Below is a small trained network, with its code and all its weights. Each question gives an input and a class and asks what happens when units are switched off, that is, made to give their printed mean instead of their output.

import numpy as np


def w(rows, s, z=0):
    codes = np.array(rows[::2]) - 128.0
    scale = np.full(codes.shape[1], s)
    scale[-1] = z or s
    return codes * scale


def f(y):
    return np.maximum(y, 0)


def log_softmax(a):
    a = a - a.max(-1, keepdims=True)
    return a - np.log(np.exp(a).sum(-1, keepdims=True))


def net(x, mask):
    res = np.array(x, float).reshape(1, 7) / 4 @ E
    y = f(res @ A[0][:, :-1].T + A[0][:, -1])
    res = res + np.where(mask, y, B[0][:, -1]) @ B[0][:, :-1]
    return log_softmax(res[-1] @ U[:, :-1].T + U[:, -1])


A, B = {}, {}
E = w([
[179,151,79,76,235,115,183,253,120,118],'x0',
[94,155,96,72,76,223,162,128,32,143],'x1',
[117,236,96,105,123,17,94,83,56,92],'x2',
[208,124,192,171,170,111,215,51,57,219],'x3',
[127,128,127,135,132,127,130,129,128,124],'x4',
[223,211,68,202,22,161,169,151,187,111],'x5',
[102,158,9,137,186,168,67,72,173,237],'x6',
],0.0055)
A[0] = w([
[145,47,123,130,130,209,129,160,178,125,70],'N0',
[181,110,246,125,71,78,204,168,76,37,110],'N1',
[183,123,176,160,153,121,193,90,75,217,39],'N2',
[178,116,175,149,125,119,175,90,102,164,111],'N3',
[128,178,106,138,129,81,106,125,79,107,244],'N4',
[127,115,55,143,169,182,98,102,176,195,78],'N5',
[125,186,107,117,131,59,118,109,78,106,31],'N6',
[93,142,123,81,45,230,148,104,44,143,230],'N7',
[145,52,140,146,125,196,168,129,152,150,80],'N8',
[77,120,80,94,98,154,38,140,174,97,145],'N9',
[122,207,91,111,127,45,99,92,72,111,47],'N10',
[115,158,95,58,125,192,197,178,38,139,166],'N11',
[60,130,139,168,27,135,58,10,134,160,187],'N12',
[119,200,115,131,141,32,110,111,83,97,53],'N13',
[193,211,67,211,51,152,160,145,175,113,26],'N14',
[38,115,80,88,86,167,58,189,186,56,35],'N15',
[179,101,150,175,196,34,111,139,209,122,253],'N16',
[88,81,217,178,28,134,78,35,121,106,150],'N17',
[179,129,170,156,165,140,184,71,68,196,56],'N18',
[113,194,30,139,167,137,88,89,159,204,193],'N19',
[156,56,174,150,127,183,152,176,163,130,66],'N20',
[175,124,170,160,151,137,186,78,92,184,67],'N21',
[207,216,101,208,68,137,164,158,189,115,54],'N22',
[54,57,160,80,178,91,87,115,119,135,29],'N23',
[93,173,22,131,187,161,50,86,169,235,83],'N24',
[56,99,84,96,94,164,62,176,177,40,32],'N25',
[120,201,114,104,121,43,109,112,98,86,92],'N26',
[157,113,171,193,137,37,87,111,219,105,192],'N27',
[115,55,137,138,137,186,157,161,175,160,41],'N28',
[76,63,198,93,176,97,124,147,72,117,81],'N29',
[184,120,173,169,158,127,198,63,90,188,68],'N30',
[180,173,110,173,82,117,138,128,177,146,153],'N31',
[98,123,180,99,79,117,122,197,133,24,119],'N32',
[31,78,168,76,209,99,100,106,97,137,30],'N33',
[71,82,109,95,223,108,93,105,105,168,116],'N34',
[167,162,84,73,225,94,167,253,111,125,227],'N35',
[145,35,145,139,150,177,138,158,170,138,70],'N36',
[139,147,87,99,132,171,146,165,89,121,209],'N37',
],0.0059,0.0042)
B[0] = w([
[40,220,207,139,105,179,94,186,122,212,167],'N0',
[70,62,105,133,47,41,232,107,120,139,216],'N1',
[149,192,60,104,168,46,63,208,97,131,171],'N2',
[128,154,77,135,156,75,112,168,100,136,168],'N3',
[85,139,191,178,145,179,128,157,138,142,211],'N4',
[91,91,168,151,77,64,227,140,106,132,186],'N5',
[33,214,211,122,77,206,97,188,161,216,155],'N6',
[76,72,76,235,196,172,82,42,102,50,237],'N7',
[62,202,185,135,101,145,114,184,141,202,162],'N8',
[147,161,117,153,184,71,122,193,90,112,202],'N9',
[51,208,220,137,85,212,122,195,146,219,173],'N10',
[95,84,119,213,193,162,74,44,139,48,210],'N11',
[198,119,207,99,229,142,168,161,228,83,236],'N12',
[42,206,207,155,80,209,123,167,130,216,170],'N13',
[221,75,120,13,56,209,78,177,54,130,194],'N14',
[159,209,67,127,191,27,85,226,83,141,194],'N15',
[73,75,88,218,163,194,79,39,78,58,229],'N16',
[205,131,210,108,217,124,177,147,241,112,221],'N17',
[134,185,85,108,177,56,70,207,102,132,173],'N18',
[113,61,155,159,80,63,225,136,97,98,235],'N19',
[32,203,182,154,85,166,134,154,123,205,160],'N20',
[136,168,81,125,159,69,83,198,106,134,167],'N21',
[207,71,114,35,64,213,75,147,55,120,196],'N22',
[204,89,92,42,56,220,52,130,60,125,174],'N23',
[93,58,160,130,50,44,250,165,112,120,224],'N24',
[150,208,70,120,191,29,67,222,83,140,184],'N25',
[58,186,202,141,106,197,127,181,135,203,178],'N26',
[77,95,58,225,155,179,85,57,72,68,206],'N27',
[51,212,216,128,103,184,125,161,149,207,156],'N28',
[187,82,110,65,41,177,138,141,91,132,182],'N29',
[134,176,60,113,171,54,78,205,90,126,176],'N30',
[172,94,131,92,110,181,126,145,75,111,187],'N31',
[118,100,107,151,122,34,207,178,78,114,188],'N32',
[215,88,95,26,47,215,71,144,74,122,187],'N33',
[193,76,139,78,72,193,149,155,71,122,200],'N34',
[203,117,227,118,218,141,177,84,254,99,254],'N35',
[41,197,197,163,88,196,115,160,129,209,161],'N36',
[133,83,162,162,175,155,144,95,151,87,198],'N37',
],0.0059,0.0072)
U = w([
[21,238,195,126,66,198,97,155,148,244,66],'0',
[237,76,85,2,26,208,66,133,68,134,57],'1',
[139,217,38,111,183,3,60,188,96,142,77],'2',
[113,111,130,151,140,144,128,114,126,115,254],'3',
[81,54,138,137,42,31,234,127,116,132,68],'4',
[209,129,199,96,220,145,146,115,246,108,76],'5',
[58,84,63,224,164,193,49,43,86,79,68],'6',
[93,126,53,89,87,110,103,4,213,152,153],'7',
],0.0089,0.0086)

Each question gives the input, the list of numbers given to net, and the class t.
The units are the neurons (one row each of A and B). Each row of codes is followed by its name. A weight is (code - 128) times the scale printed after its matrix; where a second scale follows, it is the last column's (A, B and U).
mask holds one flag per neuron, in row order. A switched-off neuron (its flag False) gives its mean, the last column of its row in B, instead of its output. The means were averaged over made-up inputs and are rounded, as every weight is.
A unit's drop is (log p(t) with every unit on - log p(t) with that unit switched off) / (log p(t) with every unit on - log p(t) with every unit switched off).
The circuit of an input: a set's keep is (log p(t) with only the set's units on - log p(t) with every unit switched off) / (log p(t) with every unit on - log p(t) with every unit switched off). Starting from the 12 units with the biggest drops (on a tie, the unit counted first), units are removed one at a time, each time the one whose removal leaves the highest keep (on an exact tie, the one counted first), for as long as the keep stays at least 0.8.
units of the circuit, in order: the units of the circuit, biggest drop first
most important unit: the unit with the biggest drop
top k neurons: the k neurons with the biggest drops, biggest first
input [0,-6,-5,-1,-4,-1,-7], class 4: units of the circuit, in order : [N1]
input [3,-7,4,6,3,-1,8], class 4: units of the circuit, in order : [N24 N19]
input [-8,-4,-2,7,1,6,2], class 5: top 2 neurons : [N12 N17]
input [-5,-7,7,-6,6,5,-5], class 0: top 3 neurons : [N26 N13 N10]
input [-5,-6,-4,1,-1,0,-3], class 6: top 2 neurons : [N27 N16]
input [4,8,-5,6,4,-4,-3], class 6: units of the circuit, in order : [N11 N7]
input [8,-7,3,5,-5,3,8], class 4: top 2 neurons : [N24 N19]
input [-1,1,3,5,-1,1,7], class 4: units of the circuit, in order : [N24 N19]
input [-2,8,1,-7,-5,0,-5], class 6: top 2 neurons : [N7 N11]
input [-8,-8,2,8,4,-4,4], class 2: units of the circuit, in order : [N30 N2]
input [-7,0,-3,-4,1,-2,1], class 5: units of the circuit, in order : [N12 N17]
input [-4,4,-1,-2,-3,-3,7], class 4: units of the circuit, in order : [N24 N19]
input [-6,-1,1,7,6,-6,8], class 4: top 2 neurons : [N24 N19]
input [-4,-1,-3,-4,5,-3,-7], class 4: units of the circuit, in order : [N1]
input [-2,0,7,2,-4,-3,8], class 4: top 2 neurons : [N24 N19]
input [-6,5,4,-4,-5,-7,-5], class 1: top 3 neurons : [N33 N23 N29]
input [4,1,-1,-5,4,-6,1], class 1: units of the circuit, in order : [N33 N23]
input [-8,-4,-6,2,6,7,-2], class 5: top 3 neurons : [N17 N12 N33]
input [-8,4,-8,2,4,-8,-7], class 0: units of the circuit, in order : [N20 N8]
input [4,4,-7,0,-7,5,5], class 0: most important unit : N0
